Here is a tiny trained network, its code and every weight. The questions are about switching its units off for an input and a class, where a switched-off unit gives its printed mean instead of its output.

import numpy as np


def w(rows, s, z=0):
    codes = np.array(rows[::2]) - 128.0
    scale = np.full(codes.shape[1], s)
    scale[-1] = z or s
    return codes * scale


def norm(h):
    return h / np.sqrt((h * h).mean(-1, keepdims=True) + 1e-5)


def f(y):
    return y / 2 * (1 + np.tanh(0.7978845608 * (y + 0.044715 * y**3)))


def log_softmax(a):
    a = a - a.max(-1, keepdims=True)
    return a - np.log(np.exp(a).sum(-1, keepdims=True))


def net(x, mask):
    res = np.array(x, float).reshape(1, 4) / 4 @ E
    u = 0
    for l in range(2):
        y = f(norm(res) @ A[l][:, :-1].T + A[l][:, -1])
        res = res + np.where(mask[u : u + 13], y, B[l][:, -1]) @ B[l][:, :-1]
        u += 13
    return log_softmax(norm(res)[-1] @ U[:, :-1].T + U[:, -1])


A, B = {}, {}
E = w([
[38,79,64,158,160],'x0',
[153,58,190,130,193],'x1',
[149,41,93,145,18],'x2',
[253,133,76,218,147],'x3',
],0.0017)
A[0] = w([
[178,149,79,175,163,199],'0.n1',
[139,41,205,134,223,80],'0.n2',
[110,255,68,113,153,134],'0.n3',
[81,137,207,59,77,253],'0.n4',
[148,139,204,142,113,119],'0.n5',
[178,73,188,89,167,136],'0.n6',
[119,90,154,146,171,13],'0.n7',
[114,68,67,133,172,124],'0.n8',
[105,185,72,136,83,148],'0.n9',
[43,95,44,186,181,127],'0.n10',
[96,201,95,125,104,115],'0.n11',
[195,179,190,88,78,154],'0.n12',
[114,182,161,144,233,65],'0.n13',
],0.0053,0.0011)
B[0] = w([
[83,166,181,152,136,194],'0.n1',
[164,164,179,75,38,189],'0.n2',
[188,61,192,107,126,218],'0.n3',
[120,174,109,189,136,250],'0.n4',
[126,137,75,105,116,141],'0.n5',
[117,150,111,111,72,167],'0.n6',
[157,141,129,99,83,119],'0.n7',
[109,189,99,89,89,162],'0.n8',
[157,113,181,84,28,176],'0.n9',
[199,203,80,74,158,224],'0.n10',
[199,133,179,116,104,167],'0.n11',
[115,149,3,92,181,187],'0.n12',
[127,22,147,139,133,190],'0.n13',
],0.0042,0.0025)
A[1] = w([
[166,106,81,212,198,52],'1.n1',
[114,62,18,72,187,254],'1.n2',
[29,178,133,184,106,166],'1.n3',
[206,135,196,235,126,184],'1.n4',
[167,129,120,233,120,171],'1.n5',
[93,71,85,136,11,216],'1.n6',
[128,55,2,169,46,227],'1.n7',
[249,208,153,114,46,225],'1.n8',
[190,137,143,168,129,112],'1.n9',
[232,143,138,106,88,138],'1.n10',
[65,148,227,80,122,235],'1.n11',
[125,108,225,74,231,70],'1.n12',
[61,159,187,164,114,211],'1.n13',
],0.0036,0.00085)
B[1] = w([
[94,162,85,125,108,120],'1.n1',
[252,237,83,80,107,139],'1.n2',
[130,159,54,182,191,138],'1.n3',
[47,144,120,165,111,164],'1.n4',
[58,128,140,127,162,141],'1.n5',
[182,54,186,170,211,175],'1.n6',
[168,141,199,120,211,184],'1.n7',
[80,97,115,98,109,255],'1.n8',
[69,147,92,135,140,144],'1.n9',
[67,130,114,101,119,190],'1.n10',
[91,122,104,189,90,172],'1.n11',
[230,105,80,171,158,164],'1.n12',
[71,111,94,183,152,138],'1.n13',
],0.0036,0.0032)
U = w([
[211,216,26,28,130,137],'0',
[237,40,199,185,204,249],'1',
[91,75,193,82,17,92],'2',
[32,172,64,254,163,2],'3',
],0.0084,0.00068)

Each question gives the input, the list of numbers given to net, and the class t.
The units are the neurons (one row each of A and B). Each row of codes is followed by its name. A weight is (code - 128) times the scale printed after its matrix; where a second scale follows, it is the last column's (A, B and U).
mask holds one flag per neuron, layer by layer. A switched-off neuron (its flag False) gives its mean, the last column of its row in B, instead of its output. The means were averaged over made-up inputs and are rounded, as every weight is.
A unit's drop is (log p(t) with every unit on - log p(t) with that unit switched off) / (log p(t) with every unit on - log p(t) with every unit switched off).
The circuit of an input: a set's keep is (log p(t) with only the set's units on - log p(t) with every unit switched off) / (log p(t) with every unit on - log p(t) with every unit switched off). Starting from the 12 units with the biggest drops (on a tie, the unit counted first), units are removed one at a time, each time the one whose removal leaves the highest keep (on an exact tie, the one counted first), for as long as the keep stays at least 0.8.
units of the circuit, in order: the units of the circuit, biggest drop first
unit that matters most: the unit with the biggest drop
top k neurons: the k neurons with the biggest drops, biggest first
top k neurons in layer l: the k neurons of layer l with the biggest drops, biggest first
input [0,5,5,-8], class 3: units of the circuit, in order	0.n4, 0.n3, 1.n3
input [4,-6,-3,-5], class 2: top 4 neurons	0.n9, 0.n12, 0.n3, 0.n11
input [1,-4,-8,4], class 1: units of the circuit, in order	0.n3
input [-6,8,1,2], class 2: top 2 neurons	0.n2, 0.n10
input [-5,5,1,6], class 3: top 2 neurons in layer 0	0.n10, 0.n1
input [-2,-5,7,7], class 1: units of the circuit, in order	1.n6, 1.n7
input [-6,-6,6,8], class 3: units of the circuit, in order	0.n10, 0.n2, 1.n4, 1.n5
input [-8,7,5,5], class 0: units of the circuit, in order	0.n12, 0.n3, 0.n13
input [-7,6,-5,4], class 0: top 2 neurons	0.n12, 0.n9
input [0,-3,5,-5], class 1: top 2 neurons	1.n6, 0.n1
input [-6,-8,-4,-5], class 2: units of the circuit, in order	0.n3, 0.n10
input [-8,5,-5,-7], class 0: top 3 neurons in layer 1	1.n12, 1.n4, 1.n6
input [-3,1,3,2], class 0: top 2 neurons	0.n12, 1.n2
input [-3,0,-1,-5], class 3: units of the circuit, in order	0.n4
input [7,5,-4,-6], class 0: units of the circuit, in order	0.n10, 1.n2
input [-2,-5,7,0], class 1: units of the circuit, in order	1.n6, 1.n7
input [7,2,-6,7], class 0: top 4 neurons	0.n10, 0.n4, 0.n8, 1.n6
input [6,7,-5,-3], class 2: top 3 neurons	0.n2, 0.n12, 0.n7
input [-4,8,-6,4], class 2: top 2 neurons in layer 1	1.n6, 1.n7
input [0,5,-2,5], class 2: top 2 neurons in layer 0	0.n2, 0.n4
input [-8,3,2,2], class 0: units of the circuit, in order	0.n12
input [-5,-3,2,7], class 3: top 3 neurons in layer 0	0.n1, 0.n10, 0.n2
input [-2,-2,3,1], class 1: top 2 neurons in layer 0	0.n10, 0.n9
input [-1,-6,0,-7], class 3: top 4 neurons	0.n4, 0.n2, 1.n3, 0.n10
input [-3,-5,-3,-6], class 3: top 2 neurons	0.n4, 0.n10
input [-6,7,2,6], class 2: top 3 neurons	0.n10, 0.n2, 0.n4
input [-2,-3,-3,3], class 1: unit that matters most	0.n3
input [-5,-2,3,7], class 3: top 2 neurons	0.n1, 0.n10
input [-2,-5,-5,-8], class 3: top 2 neurons in layer 0	0.n4, 0.n2
